Below is a small trained network, with its code and all its weights. Each question gives an input and a target symbol and asks what happens when units are switched off, that is, made to give their printed mean instead of their output.

import numpy as np


def w(rows, s, z=0):
    codes = np.array(rows[::2]) - 128.0
    scale = np.full(codes.shape[1], s)
    scale[-1] = z or s
    return codes * scale


def f(y):
    return np.maximum(y, 0)


def softmax(a):
    e = np.exp(a - a.max(-1, keepdims=True))
    return e / e.sum(-1, keepdims=True)


def log_softmax(a):
    a = a - a.max(-1, keepdims=True)
    return a - np.log(np.exp(a).sum(-1, keepdims=True))


def net(x, mask):
    ids = ['αδηθπστψ'.index(c) for c in x.split()]
    T = len(ids)
    res = E[ids] + P[:T]
    r = res
    for j in range(3):
        rows = slice(3 * j, 3 * j + 3)
        q, k, v = (r @ M[0][rows].T for M in (Q, K, V))
        z = softmax(np.where(np.tri(T) > 0, q @ k.T / 3**0.5, -1e9)) @ v
        o = O[0][rows]
        res = res + np.where(mask[j], z, o[:, -1]) @ o[:, :-1]
    y = f(res @ A[0][:, :-1].T + A[0][:, -1])
    res = res + np.where(mask[3:27], y, B[0][:, -1]) @ B[0][:, :-1]
    return log_softmax(res[-1] @ U[:, :-1].T + U[:, -1])


Q, K, V, O, A, B = {}, {}, {}, {}, {}, {}
E = w([
[133,126,120,183,194,122,108,100,55,38,42,119],'α',
[148,139,241,183,92,122,139,91,68,52,105,110],'δ',
[112,92,120,197,126,52,144,228,218,135,120,91],'η',
[177,163,105,183,46,130,94,29,132,68,199,143],'θ',
[92,126,149,222,64,10,140,27,111,92,88,201],'π',
[104,154,56,109,54,146,218,150,69,125,129,186],'σ',
[115,133,152,185,62,195,209,157,12,138,150,191],'τ',
[113,104,178,91,9,91,14,188,89,116,74,175],'ψ',
],0.015)
P = w([
[99,139,83,59,170,180,170,81,152,93,114,171],'0',
[68,154,118,160,150,223,131,112,115,187,147,149],'1',
[133,108,114,173,122,176,174,140,113,170,110,109],'2',
[153,53,140,149,114,167,165,138,135,97,128,162],'3',
[97,85,143,144,108,156,112,124,118,103,212,69],'4',
[166,62,102,136,92,104,150,159,91,92,119,112],'5',
[114,110,101,127,148,106,106,171,73,81,222,136],'6',
[140,156,143,142,172,83,121,200,85,84,150,188],'7',
[160,208,197,127,174,144,126,184,181,121,71,174],'8',
[103,255,143,131,139,86,75,159,85,193,152,24],'9',
[193,153,98,121,159,72,122,159,134,182,75,173],'10',
],0.015)
Q[0] = w([
[2,29,146,87,162,145,109,100,120,90,223,115],'h1',
[95,101,131,75,121,126,129,116,134,146,124,99],'h1',
[206,64,107,136,123,99,149,162,114,67,132,183],'h1',
[168,143,130,148,138,112,126,91,137,189,101,115],'h2',
[135,65,145,82,131,142,125,106,138,157,140,124],'h2',
[121,87,122,194,100,139,138,112,146,98,143,101],'h2',
[114,115,121,104,129,118,111,129,125,85,145,132],'h3',
[85,182,154,147,128,141,113,132,141,115,130,119],'h3',
[179,116,147,161,126,109,128,144,123,79,112,159],'h3',
],0.017)
K[0] = w([
[168,8,94,139,69,166,157,114,144,108,80,111],'h1',
[131,100,169,143,126,177,133,102,162,103,101,123],'h1',
[84,125,99,156,91,66,115,143,37,116,165,32],'h1',
[120,194,158,67,147,152,163,108,160,169,111,169],'h2',
[79,99,120,134,158,202,158,121,139,142,106,107],'h2',
[119,58,109,153,69,145,128,114,114,149,144,150],'h2',
[194,79,161,112,129,88,179,111,91,126,127,122],'h3',
[209,148,134,127,146,122,140,175,145,105,134,232],'h3',
[135,143,109,121,123,90,120,143,73,154,172,106],'h3',
],0.013)
V[0] = w([
[129,107,27,13,162,170,51,154,97,104,63,192],'h1',
[38,130,224,132,169,49,67,51,177,113,52,192],'h1',
[207,94,135,164,254,126,188,59,73,124,146,71],'h1',
[171,112,138,168,223,206,128,183,106,58,129,30],'h2',
[183,117,67,194,130,149,131,75,171,143,165,131],'h2',
[194,163,189,69,56,209,119,91,80,100,175,125],'h2',
[184,121,195,134,73,202,81,63,104,107,149,162],'h3',
[177,121,158,117,174,128,70,211,126,160,172,113],'h3',
[206,127,51,196,170,93,24,61,188,126,116,122],'h3',
],0.0065)
O[0] = w([
[207,24,70,106,64,121,155,69,154,169,45,124,193],'h1',
[169,26,123,111,177,94,174,157,101,52,179,221,219],'h1',
[238,179,147,126,132,107,174,124,80,169,194,73,179],'h1',
[164,80,98,147,123,137,125,144,140,181,109,2,174],'h2',
[49,145,240,75,231,127,107,78,159,205,116,108,45],'h2',
[194,205,98,173,111,150,72,101,160,200,95,216,226],'h2',
[143,109,95,140,166,118,88,103,247,227,136,202,253],'h3',
[153,121,117,100,129,233,49,58,146,79,187,98,30],'h3',
[136,82,188,63,140,55,27,119,60,137,105,185,75],'h3',
],0.0075,0.0033)
A[0] = w([
[163,134,245,55,86,99,104,153,104,153,158,102,51],'n1',
[56,156,116,163,225,169,136,69,130,76,95,94,182],'n2',
[99,175,109,160,133,153,70,34,181,175,68,93,64],'n3',
[111,98,66,66,220,41,167,118,239,128,122,99,214],'n4',
[132,131,145,203,245,141,136,81,115,106,203,152,63],'n5',
[159,204,86,176,62,171,133,123,157,193,83,30,114],'n6',
[85,74,77,106,134,113,214,176,109,84,122,150,104],'n7',
[123,159,190,218,117,174,122,175,110,145,172,136,187],'n8',
[158,163,135,15,154,127,120,65,177,109,207,114,224],'n9',
[110,63,118,85,140,167,118,213,54,197,79,105,68],'n10',
[173,182,87,203,146,122,86,85,142,72,109,137,150],'n11',
[91,145,73,173,164,170,135,41,97,110,79,146,157],'n12',
[80,71,251,188,52,175,149,27,67,172,182,150,29],'n13',
[33,135,140,194,142,204,90,182,163,94,158,202,167],'n14',
[49,84,163,27,113,165,169,202,115,129,78,41,134],'n15',
[71,164,46,131,102,205,177,92,96,131,108,180,3],'n16',
[131,89,113,39,143,79,174,183,205,209,171,144,105],'n17',
[101,83,146,216,90,151,132,92,64,159,97,158,107],'n18',
[167,107,160,118,47,102,171,3,177,88,141,99,23],'n19',
[151,122,95,81,95,148,17,110,163,120,117,165,54],'n20',
[101,136,217,114,170,128,61,150,112,232,44,106,234],'n21',
[78,156,99,144,125,174,83,165,54,121,87,128,201],'n22',
[159,83,125,174,167,168,48,187,85,113,115,86,132],'n23',
[183,219,144,115,227,177,138,143,86,217,128,65,129],'n24',
],0.0067,0.0032)
B[0] = w([
[96,119,96,168,101,152,206,165,201,182,149,210,161],'n1',
[121,156,110,118,82,120,138,187,103,195,138,141,195],'n2',
[112,107,41,154,169,120,172,189,72,59,132,82,178],'n3',
[141,66,141,219,89,186,12,191,113,117,164,166,163],'n4',
[160,86,162,54,116,172,158,176,159,166,165,158,194],'n5',
[75,104,131,37,135,123,167,137,129,130,129,155,202],'n6',
[125,171,120,125,148,164,102,72,126,176,165,65,213],'n7',
[103,150,92,124,114,149,161,95,170,116,136,192,214],'n8',
[66,142,140,158,210,186,36,120,89,156,103,180,141],'n9',
[144,156,90,153,180,156,140,60,210,63,154,171,176],'n10',
[166,102,148,40,101,142,96,168,91,172,107,97,254],'n11',
[129,186,125,104,78,159,111,147,162,109,197,182,227],'n12',
[135,53,107,69,139,169,54,192,89,105,105,76,166],'n13',
[68,151,84,188,153,86,135,91,111,51,76,106,243],'n14',
[144,156,142,122,81,176,134,184,83,132,166,120,155],'n15',
[136,61,206,135,146,102,54,108,85,100,79,58,195],'n16',
[130,148,102,37,82,151,140,135,2,164,13,129,148],'n17',
[162,158,124,110,158,99,140,153,207,112,228,140,220],'n18',
[76,71,77,161,62,78,150,97,37,154,125,190,153],'n19',
[134,200,167,144,173,120,168,169,153,87,172,33,186],'n20',
[78,106,130,147,96,226,61,110,90,141,99,172,192],'n21',
[181,110,148,157,123,163,141,151,134,120,166,157,208],'n22',
[134,114,169,137,117,85,137,117,177,79,147,69,224],'n23',
[151,133,170,168,133,62,153,54,219,147,132,28,207],'n24',
],0.0063,0.0088)
U = w([
[111,128,69,143,8,175,121,178,117,138,145,203,249],'α',
[126,235,138,187,102,124,166,147,223,156,217,140,133],'δ',
[137,187,252,119,122,144,57,201,106,88,150,28,133],'η',
[58,224,106,92,95,97,178,115,90,161,81,82,91],'θ',
[57,104,205,63,178,71,149,183,117,119,137,172,4],'π',
[214,92,191,112,65,98,137,136,138,197,165,112,156],'σ',
[122,103,116,192,138,117,78,38,146,53,93,82,27],'τ',
[94,200,228,158,115,156,12,88,109,216,115,124,121],'ψ',
],0.0035,0.0033)

Each question gives the input, a string of symbols that net reads in full, and the target symbol t.
The units are the heads (3 rows each of Q, K, V and O) and the neurons (one row each of A and B). Each row of codes is followed by its name. A weight is (code - 128) times the scale printed after its matrix; where a second scale follows, it is the last column's (O, A, B and U).
mask holds one flag per unit, heads first, then neurons. A switched-off unit (its flag False) gives its mean, the last column of its rows in O or B, instead of its output. The means were averaged over made-up inputs and are rounded, as every weight is.
A unit's drop is (log p(t) with every unit on - log p(t) with that unit switched off) / (log p(t) with every unit on - log p(t) with every unit switched off).
The circuit of an input: a set's keep is (log p(t) with only the set's units on - log p(t) with every unit switched off) / (log p(t) with every unit on - log p(t) with every unit switched off). Starting from the 12 units with the biggest drops (on a tie, the unit counted first), units are removed one at a time, each time the one whose removal leaves the highest keep (on an exact tie, the one counted first), for as long as the keep stays at least 0.8.
units of the circuit, in order: the units of the circuit, biggest drop first
k most important neurons: the k neurons with the biggest drops, biggest first
heads that matter: for each layer, one digit per head in row order, 1 if its drop is at least 0.15 and else 0, layers parted by /
input ψ α α α τ α π α δ δ, target δ: 3 most important neurons -> n8; n1; n16
input α ψ ψ ψ θ δ τ τ, target δ: units of the circuit, in order -> h3; h1
input δ α α η α, target η: units of the circuit, in order -> h2; h1
input α α σ ψ α π ψ ψ ψ η, target α: heads that matter -> 000
input η θ α α α σ δ α α δ, target σ: units of the circuit, in order -> h1; h2; n14
input θ ψ ψ θ, target τ: heads that matter -> 100
input α θ ψ α α α α η η δ α, target η: units of the circuit, in order -> h1
input η α η, target η: units of the circuit, in order -> h2; h3
input δ δ σ α ψ α σ ψ α η, target α: heads that matter -> 010
input η α δ α α α α α δ ψ, target δ: heads that matter -> 100
input θ α δ η θ τ α, target δ: heads that matter -> 001
input η α α δ ψ, target δ: units of the circuit, in order -> h1; h3; n11
input η ψ π α α α θ α η θ η, target ψ: heads that matter -> 101
input α θ α, target ψ: 2 most important neurons -> n21; n24
input ψ α α σ ψ ψ θ δ ψ α, target α: units of the circuit, in order -> h1
input η ψ ψ α ψ δ α α α ψ ψ, target τ: heads that matter -> 101
input ψ ψ ψ ψ σ δ δ α α, target σ: heads that matter -> 100
input ψ α δ α α π α, target π: units of the circuit, in order -> h2; h1
input α η α η θ, target ψ: heads that matter -> 110
input α θ α α θ α δ π π τ, target π: units of the circuit, in order -> h1; h2
input α δ δ σ, target δ: units of the circuit, in order -> h1
input α δ θ θ, target ψ: units of the circuit, in order -> h2; h1
input α α ψ α η θ τ α, target θ: units of the circuit, in order -> h1; h3; n3; n6
input α ψ σ ψ η θ θ ψ, target ψ: units of the circuit, in order -> h1; n21; h3
input α ψ ψ α α ψ η, target τ: heads that matter -> 101
input ψ η α π α, target π: heads that matter -> 110
input α σ α α θ θ π θ η θ δ, target ψ: heads that matter -> 101
input ψ ψ ψ, target τ: heads that matter -> 100
input ψ α ψ π δ ψ α α, target σ: heads that matter -> 100
